x =
[[106 141 127 111 141]
 [139 121 133 111 157]]
The first entry of the smallest entry's row: 106
The entry just left of 127: 141
The bottom entry of the column that holds the smallest entry?
A: 139
The last entry, reading row by row?
A: 157
